Here is a tiny trained network, its code and every weight. The questions are about switching its units off for an input and a class, where a switched-off unit gives its printed mean instead of its output.

import numpy as np


def w(rows, s, z=0):
    codes = np.array(rows[::2]) - 128.0
    scale = np.full(codes.shape[1], s)
    scale[-1] = z or s
    return codes * scale


def norm(h):
    return h / np.sqrt((h * h).mean(-1, keepdims=True) + 1e-5)


def f(y):
    return y / 2 * (1 + np.tanh(0.7978845608 * (y + 0.044715 * y**3)))


def log_softmax(a):
    a = a - a.max(-1, keepdims=True)
    return a - np.log(np.exp(a).sum(-1, keepdims=True))


def net(x, mask):
    res = np.array(x, float).reshape(1, 6) / 4 @ E
    u = 0
    for l in range(3):
        y = f(norm(res) @ A[l][:, :-1].T + A[l][:, -1])
        res = res + np.where(mask[u : u + 5], y, B[l][:, -1]) @ B[l][:, :-1]
        u += 5
    return log_softmax(norm(res)[-1] @ U[:, :-1].T + U[:, -1])


A, B = {}, {}
E = w([
[126,155,110,6,166,89,196,103],'x0',
[131,138,113,134,108,117,131,119],'x1',
[124,125,143,123,124,134,124,106],'x2',
[190,207,154,140,149,167,176,125],'x3',
[155,98,129,113,122,150,129,118],'x4',
[160,99,227,151,62,58,163,195],'x5',
],0.012)
A[0] = w([
[129,134,146,35,125,71,194,136,28],'L0N1',
[124,148,130,113,136,151,136,113,89],'L0N2',
[75,59,110,106,121,81,114,128,253],'L0N3',
[126,140,121,5,140,67,179,124,159],'L0N4',
[148,106,198,115,91,62,154,161,100],'L0N5',
],0.023,0.0072)
B[0] = w([
[216,134,76,184,137,171,54,146,210],'L0N1',
[166,91,99,160,160,89,129,119,145],'L0N2',
[128,142,109,69,109,97,61,138,236],'L0N3',
[21,132,94,102,158,149,178,75,248],'L0N4',
[124,110,181,249,113,124,73,142,220],'L0N5',
],0.02,0.018)
A[1] = w([
[31,13,89,104,87,75,53,140,160],'L1N1',
[172,88,238,143,76,18,125,182,5],'L1N2',
[171,132,252,106,53,63,137,203,29],'L1N3',
[59,126,86,13,130,128,237,115,35],'L1N4',
[45,173,189,116,149,75,220,106,125],'L1N5',
],0.018,0.0027)
B[1] = w([
[143,143,119,110,85,71,62,143,253],'L1N1',
[32,102,101,41,129,118,203,109,176],'L1N2',
[244,52,85,92,78,46,252,187,161],'L1N3',
[138,202,193,19,176,53,180,106,173],'L1N4',
[174,69,98,194,146,169,93,135,138],'L1N5',
],0.018,0.019)
A[2] = w([
[221,189,105,196,149,152,5,123,250],'L2N1',
[54,93,94,206,76,107,64,158,163],'L2N2',
[134,171,193,216,212,209,218,79,172],'L2N3',
[134,113,146,231,140,202,241,117,218],'L2N4',
[108,113,110,245,155,164,170,119,69],'L2N5',
],0.023,0.0019)
B[2] = w([
[97,112,120,160,159,211,70,131,255],'L2N1',
[168,63,96,120,162,149,149,139,227],'L2N2',
[243,82,201,215,146,129,171,134,192],'L2N3',
[3,222,139,113,80,134,172,126,183],'L2N4',
[147,238,180,75,52,89,116,119,183],'L2N5',
],0.035,0.027)
U = w([
[125,82,67,131,143,181,30,145,253],'0',
[143,226,205,211,81,202,155,124,165],'1',
[83,219,84,26,171,53,103,59,75],'2',
[198,147,161,137,211,101,248,71,83],'3',
[181,31,83,101,39,31,157,196,24],'4',
[47,177,147,111,26,83,251,166,79],'5',
],0.015,0.0037)

Each question gives the input, the list of numbers given to net, and the class t.
The units are the neurons (one row each of A and B). Each row of codes is followed by its name. A weight is (code - 128) times the scale printed after its matrix; where a second scale follows, it is the last column's (A, B and U).
mask holds one flag per neuron, layer by layer. A switched-off neuron (its flag False) gives its mean, the last column of its row in B, instead of its output. The means were averaged over made-up inputs and are rounded, as every weight is.
A unit's drop is (log p(t) with every unit on - log p(t) with that unit switched off) / (log p(t) with every unit on - log p(t) with every unit switched off).
The circuit of an input: a set's keep is (log p(t) with only the set's units on - log p(t) with every unit switched off) / (log p(t) with every unit on - log p(t) with every unit switched off). Starting from the 12 units with the biggest drops (on a tie, the unit counted first), units are removed one at a time, each time the one whose removal leaves the highest keep (on an exact tie, the one counted first), for as long as the keep stays at least 0.8.
units of the circuit, in order: the units of the circuit, biggest drop first
unit that matters most: the unit with the biggest drop
k most important neurons: the k neurons with the biggest drops, biggest first
k most important neurons of layer l: the k neurons of layer l with the biggest drops, biggest first
drop of u: that unit's drop, to one decimal
input [-3,6,5,2,-1,3], class 5: 2 most important neurons : (L0N3 L1N1)
input [8,3,-2,-3,-7,-4], class 2: units of the circuit, in order : (L0N4)
input [5,7,0,5,-8,-7], class 3: 2 most important neurons : (L0N3 L1N4)
input [4,-1,8,8,-6,-6], class 3: 2 most important neurons : (L0N5 L1N4)
input [2,1,5,4,6,-1], class 3: 2 most important neurons : (L0N4 L0N3)
input [-6,-1,2,2,8,-7], class 1: 2 most important neurons : (L0N3 L1N1)
input [8,-3,1,3,6,-3], class 3: 2 most important neurons : (L0N4 L0N3)
input [0,-6,4,2,0,-3], class 1: 4 most important neurons of layer 0 : (L0N3 L0N4 L0N1 L0N5)
input [-1,-3,-6,2,3,-5], class 1: 3 most important neurons : (L0N3 L0N4 L1N1)
input [3,5,2,1,1,-6], class 3: 3 most important neurons : (L0N3 L1N1 L1N5)
input [8,1,0,6,1,-2], class 3: 2 most important neurons of layer 0 : (L0N4 L0N5)
input [0,6,-2,-5,-6,7], class 4: 2 most important neurons of layer 1 : (L1N2 L1N3)
input [-3,2,3,4,-8,-8], class 1: 2 most important neurons : (L0N3 L1N1)
input [4,8,-8,5,4,-1], class 3: 2 most important neurons : (L0N4 L0N5)
input [0,5,3,-5,-3,5], class 4: unit that matters most : L1N2
input [-5,-5,8,-1,-5,2], class 4: 2 most important neurons : (L0N4 L0N1)
input [-2,4,0,1,-2,-6], class 1: 2 most important neurons : (L0N3 L0N4)
input [-4,0,-1,6,-3,3], class 5: 2 most important neurons of layer 0 : (L0N4 L0N3)
input [4,2,-8,-4,7,0], class 2: 2 most important neurons of layer 0 : (L0N4 L0N5)
input [-7,-1,1,2,-5,3], class 5: unit that matters most : L0N4
input [-6,-7,4,1,-8,-8], class 1: 2 most important neurons of layer 0 : (L0N3 L0N4)
input [0,-3,-2,4,6,3], class 5: 2 most important neurons of layer 1 : (L1N1 L1N2)
input [-6,7,-6,4,8,-5], class 1: drop of L1N1 : 5.0
